Below are the code and all the weights of a small trained network. Each question names an input and a class and asks about switching units off, where a switched-off unit gives its printed mean instead of its output.

import numpy as np


def w(rows, s, z=0):
    codes = np.array(rows[::2]) - 128.0
    scale = np.full(codes.shape[1], s)
    scale[-1] = z or s
    return codes * scale


def f(y):
    return np.maximum(y, 0)


def log_softmax(a):
    a = a - a.max(-1, keepdims=True)
    return a - np.log(np.exp(a).sum(-1, keepdims=True))


def net(x, mask):
    res = np.array(x, float).reshape(1, 7) / 4 @ E
    y = f(res @ A[0][:, :-1].T + A[0][:, -1])
    res = res + np.where(mask, y, B[0][:, -1]) @ B[0][:, :-1]
    return log_softmax(res[-1] @ U[:, :-1].T + U[:, -1])


A, B = {}, {}
E = w([
[130,133,129,132,128,123],'x0',
[136,151,118,157,133,96],'x1',
[223,140,203,50,163,42],'x2',
[133,135,118,141,126,108],'x3',
[100,161,67,76,123,131],'x4',
[156,23,82,31,86,188],'x5',
[178,254,142,183,17,148],'x6',
],0.0085)
A[0] = w([
[179,109,80,72,98,149,199],'neuron 1',
[168,90,172,166,126,142,71],'neuron 2',
[77,133,33,180,110,165,25],'neuron 3',
[118,110,54,184,103,152,70],'neuron 4',
[194,205,145,137,2,182,2],'neuron 5',
[174,153,123,169,89,155,78],'neuron 6',
[136,118,123,129,48,53,105],'neuron 7',
[99,113,108,165,95,123,71],'neuron 8',
[109,82,101,136,190,111,68],'neuron 9',
[170,106,30,61,109,135,157],'neuron 10',
[149,139,188,134,131,75,176],'neuron 11',
[191,71,103,137,91,147,114],'neuron 12',
[203,148,136,52,116,45,110],'neuron 13',
[178,59,195,200,125,154,71],'neuron 14',
],0.01,0.0025)
B[0] = w([
[165,174,102,160,168,140,217],'neuron 1',
[153,116,105,166,119,112,150],'neuron 2',
[151,114,168,160,103,158,235],'neuron 3',
[148,100,177,137,140,146,208],'neuron 4',
[86,122,103,62,77,90,255],'neuron 5',
[92,128,108,73,155,107,185],'neuron 6',
[131,135,152,97,110,136,159],'neuron 7',
[121,135,186,118,149,158,168],'neuron 8',
[90,96,153,85,92,57,193],'neuron 9',
[139,181,116,150,124,105,232],'neuron 10',
[140,158,125,136,123,153,184],'neuron 11',
[153,172,163,105,246,147,184],'neuron 12',
[157,100,182,165,85,164,208],'neuron 13',
[203,95,48,158,126,86,170],'neuron 14',
],0.011,0.0091)
U = w([
[141,118,248,143,103,229,65],'0',
[62,66,91,6,94,79,64],'1',
[157,149,2,208,113,131,252],'2',
[128,234,123,180,202,169,123],'3',
],0.0073,0.0031)

Each question gives the input, the list of numbers given to net, and the class t.
The units are the neurons (one row each of A and B). Each row of codes is followed by its name. A weight is (code - 128) times the scale printed after its matrix; where a second scale follows, it is the last column's (A, B and U).
mask holds one flag per neuron, in row order. A switched-off neuron (its flag False) gives its mean, the last column of its row in B, instead of its output. The means were averaged over made-up inputs and are rounded, as every weight is.
A unit's drop is (log p(t) with every unit on - log p(t) with that unit switched off) / (log p(t) with every unit on - log p(t) with every unit switched off).
The circuit of an input: a set's keep is (log p(t) with only the set's units on - log p(t) with every unit switched off) / (log p(t) with every unit on - log p(t) with every unit switched off). Starting from the 12 units with the biggest drops (on a tie, the unit counted first), units are removed one at a time, each time the one whose removal leaves the highest keep (on an exact tie, the one counted first), for as long as the keep stays at least 0.8.
units of the circuit, in order: the units of the circuit, biggest drop first
top k neurons: the k neurons with the biggest drops, biggest first
drop when u is switched off: that unit's drop, to one decimal
input [-8,-8,2,-6,-5,7,-1], class 3: top neuron : neuron 12
input [-2,-8,7,-1,0,-1,-6], class 0: top 4 neurons : neuron 13; neuron 5; neuron 6; neuron 11
input [-1,-4,-4,-4,6,8,7], class 3: units of the circuit, in order : neuron 1; neuron 12
input [7,-4,-8,4,1,8,6], class 0: top 4 neurons : neuron 3; neuron 4; neuron 8; neuron 14
input [-1,-8,-8,2,-1,0,-4], class 0: units of the circuit, in order : neuron 3; neuron 4
input [1,-5,-5,3,5,6,-5], class 3: units of the circuit, in order : neuron 1; neuron 5; neuron 12
input [-6,1,3,-1,7,8,-4], class 3: units of the circuit, in order : neuron 1; neuron 10
input [-4,-5,-7,-4,-4,-7,-8], class 1: top 4 neurons : neuron 9; neuron 13; neuron 1; neuron 12
input [-6,5,0,-2,-6,-3,-5], class 2: units of the circuit, in order : neuron 14; neuron 12
input [1,-8,5,6,-6,8,-1], class 3: units of the circuit, in order : neuron 12; neuron 1
input [-1,-8,1,1,8,2,-6], class 2: units of the circuit, in order : neuron 5; neuron 10
input [5,3,-3,4,-5,6,2], class 3: units of the circuit, in order : neuron 12; neuron 13
input [4,-6,-7,4,-5,-7,0], class 0: units of the circuit, in order : neuron 3; neuron 1
input [-7,4,-7,-8,4,7,3], class 0: units of the circuit, in order : neuron 3
input [2,-6,-6,-2,-3,8,5], class 3: units of the circuit, in order : neuron 12; neuron 1
input [4,6,7,1,0,8,-2], class 3: units of the circuit, in order : neuron 1; neuron 12
input [-8,0,-4,3,-1,5,7], class 1: top 2 neurons : neuron 5; neuron 6
input [-8,4,-8,5,2,4,6], class 0: top 2 neurons : neuron 3; neuron 4
input [3,1,-4,6,-7,4,8], class 1: top 2 neurons : neuron 5; neuron 6
input [-1,-4,-2,-5,-8,6,5], class 2: units of the circuit, in order : neuron 14
input [2,7,-2,-5,-4,7,-2], class 3: top 2 neurons : neuron 12; neuron 5
input [-6,-6,-3,8,-8,5,-5], class 2: top 2 neurons : neuron 14; neuron 5
input [2,8,4,2,-8,-2,-2], class 2: drop when neuron 4 is switched off : 0.1
input [-3,-4,0,-7,-6,-1,0], class 2: drop when neuron 14 is switched off : 0.3
input [-3,5,5,-4,5,-1,8], class 1: drop when neuron 5 is switched off : 0.8
input [6,4,6,3,5,-6,2], class 0: drop when neuron 1 is switched off : 0.2
input [-5,7,7,0,3,-5,-3], class 0: units of the circuit, in order : neuron 13
